Read these off the table that follows.
1) Give the bottom-left entry.
2) Give the top-right entry.
3) Give the third entry from the end, reading row by row.
4) Give the entry in the bottom-right corner.
5) Give the 4th entry from the end, reading row by row.
6) Give the third entry on the diagonal from the top-right corner.
7) Give the first entry in reading order.
8) Give the fifth-last entry, reading row by row.
[[ 99 154 147 149 101 102 147 149 153 148 148 149 154 148 107  99]
 [157 103 107 105 154 153 107 105 103 107 107 105 103 107 149 157]
 [125 149 105 106 121 120 105 106 149 105 105 106 148 105 116 124]
 [130 157 115 117 137 139 115 116 157 116 115 117 155 115 151 131]
 [134 156 109 110 139 141 109 110 155 109 109 110 153 109 150 135]
 [130 102 151 150 131 130 150 150 102 151 150 150 103 150 128 131]
 [ 99 155 145 148 103 103 146 147 154 146 146 148 155 146 110  99]
 [133 151 100 101 134 134 100 101 151 100 100 101 150 100 136 133]
 [123 156 132 133 133 136 132 132 155 132 132 133 154 132 150 124]
 [100 157 145 147 106 107 145 147 156 145 145 147 156 145 117 101]
 [ 99 154 142 144 102 102 142 144 155 142 142 144 155 142 108  99]]
1) 99
2) 99
3) 142
4) 99
5) 155
6) 105
7) 99
8) 144

arr =
[[123 120 115 135 158 113 132 155 156 126]
 [133 136 142 121  98 144 124 100 100 129]
 [154 134 139 106 130 149 123 128 134 103]
 [143 149 153 109 116 153 139 119 118 119]
 [143 150 154 108 114 154 138 117 116 119]
 [102 121 117 151 123 106 132 125 120 154]
 [123 120 115 135 158 112 132 156 156 127]
 [144 150 155 108 110 155 137 114 113 119]
 [114 135 130 136 142 118 146 145 139 140]
 [118 125 119 137 156 112 138 155 153 133]
 [122 120 115 135 158 112 132 156 156 127]
 [102 121 117 150 127 106 133 129 123 153]]
Counting starts at 0.
The entry in the bottom-right corner is 153
The entry just left of 128: 123
The entry just left of the smallest entry is 121
The entry at row 0, column 1 is 120
Read off the smallest entry.
Answer: 98
Read off the entry directly below the smallest entry.
Answer: 130
The top-left entry -> 123
The top-right entry is 126
The entry directly below 126: 129
The bottom entry of the column that holds the smallest entry: 127
Read off the entry at row 0, column 2.
Answer: 115
Read off the entry directly above the smallest entry.
Answer: 158
Read off the bottom-left entry.
Answer: 102
Read off the entry just left of 146.
Answer: 118
Read off the entry just right of 98.
Answer: 144
The entry just right of 146: 145
Read off the entry in row 1 and column 0.
Answer: 133
Read off the entry at row 2, column 0.
Answer: 154
Read off the entry at row 2, column 2.
Answer: 139
Read off the entry at row 2, column 1.
Answer: 134

data =
[[132 144 108 111 125 121  99]
 [146 150 134 114 115 123 140]
 [130 143 112 113 122 110 100]
 [131 144 111 112 124 113  99]]
Counting starts at 0.
Find the entry in row 0 and column 1.
A: 144
The entry in row 2 and column 2 -> 112
The entry just left of 110 is 122
The entry directly below the largest entry is 143
The entry in the top-left corner: 132
Find the entry directly below 122.
A: 124
The top-right entry is 99
Find the entry in row 1 and column 0.
A: 146
The entry in row 2 and column 0: 130
The entry directly above 114 -> 111

Questions about the row below.
1) Read off the entry just right of 124.
2) Read off the entry just right of 130.
115,120,130,126,142,121,151,157,132,138,136,127,124,138
1) 138
2) 126

123,128,138,154,138,138,154
141,142,126,135,126,126,136
Counting starts at 0.
Find the entry at row 1, column 1.
Answer: 142
Find the top-right entry.
Answer: 154

Read these off the grid that follows. Counting starts at 0.
1) What is the top entry of the column that holds the smallest entry?
2) What is the entry at row 1, column 0?
3) What is the entry at row 0, column 2?
4) What is the entry at row 1, column 2?
5) What is the entry in the bottom-right corner?
6) What is the bottom-left entry?
7) What is the entry just right of 118?
8) What is the entry in the top-right corner?
104,129,132,134
102,137,128,126
126,118,126,125
157,121,132,135
109,133,137,131
145,128,117,129
105,131,133,140
131,126,137,138
131,127,138,138
132,120,113,131
110,127,135,134
112,130,132,127
1) 104
2) 102
3) 132
4) 128
5) 127
6) 112
7) 126
8) 134

Questions about the table below. Indices start at 0.
1) Which number is the entry just left of 140?
2) Which number is the entry directly above 113?
3) Which number is the entry in the top-left corner?
4) Which number is the entry at row 0, column 2?
5) Which number is the entry in row 1 and column 0?
6) Which number is the entry in the bottom-left corner?
7) Which number is the bottom-right entry?
8) Which number is the entry in row 2 and column 0?
[[119 112 119 133 125 120 141 126 123 112 128 111 137 142 126]
 [127 152 138 125 117 132 122 119 149 143 129 150 120 108 127]
 [114 130 111 128 123 120 131 117 119 121 125 128 148 136 108]
 [118 119 115 129 124 120 133 134 129 108 130 105 139 136 122]
 [114 144 116 124 122 123 126 115 123 131 126 142 144 126 102]
 [128 120 139 127 125 127 140 147 143 113 135 105 111 124 138]]
1) 127
2) 131
3) 119
4) 119
5) 127
6) 128
7) 138
8) 114

Questions about the matrix below.
1) Read off the maximum.
2) Read off the 4th entry in reading order.
3) Read off the entry just right of the largest entry.
4) Read off the second smallest entry.
5) Read off the 5th entry in reading order.
array([[140, 120, 128, 119, 134, 145, 129, 134, 140, 114, 127, 126, 133,
        128, 112, 136],
       [116, 136, 129, 137, 121, 111, 127, 122, 116, 142, 129, 131, 123,
        128, 144, 120],
       [134, 124, 131, 124, 120, 119, 131, 128, 128, 120, 128, 129, 125,
        115, 113, 110],
       [141, 141, 136, 142, 119, 123, 131, 132, 134, 133, 134, 139, 134,
        125, 139, 112],
       [139, 142, 137, 143, 120, 122, 132, 132, 132, 136, 135, 140, 133,
        125, 140, 113],
       [120, 132, 125, 132, 137, 136, 125, 127, 127, 139, 128, 127, 130,
        141, 143, 148],
       [141, 120, 128, 120, 135, 145, 129, 134, 140, 114, 127, 126, 133,
        128, 112, 136],
       [138, 142, 138, 144, 120, 121, 133, 131, 131, 138, 135, 141, 132,
        125, 140, 114],
       [149, 140, 135, 141, 132, 146, 130, 137, 146, 128, 134, 138, 142,
        135, 139, 133],
       [145, 126, 131, 126, 136, 148, 130, 136, 144, 118, 130, 130, 137,
        131, 120, 138],
       [141, 121, 128, 120, 135, 145, 130, 134, 141, 114, 127, 126, 134,
        128, 112, 136],
       [122, 133, 125, 133, 136, 136, 124, 127, 128, 136, 128, 127, 131,
        141, 143, 145]])
1) 149
2) 119
3) 140
4) 111
5) 134
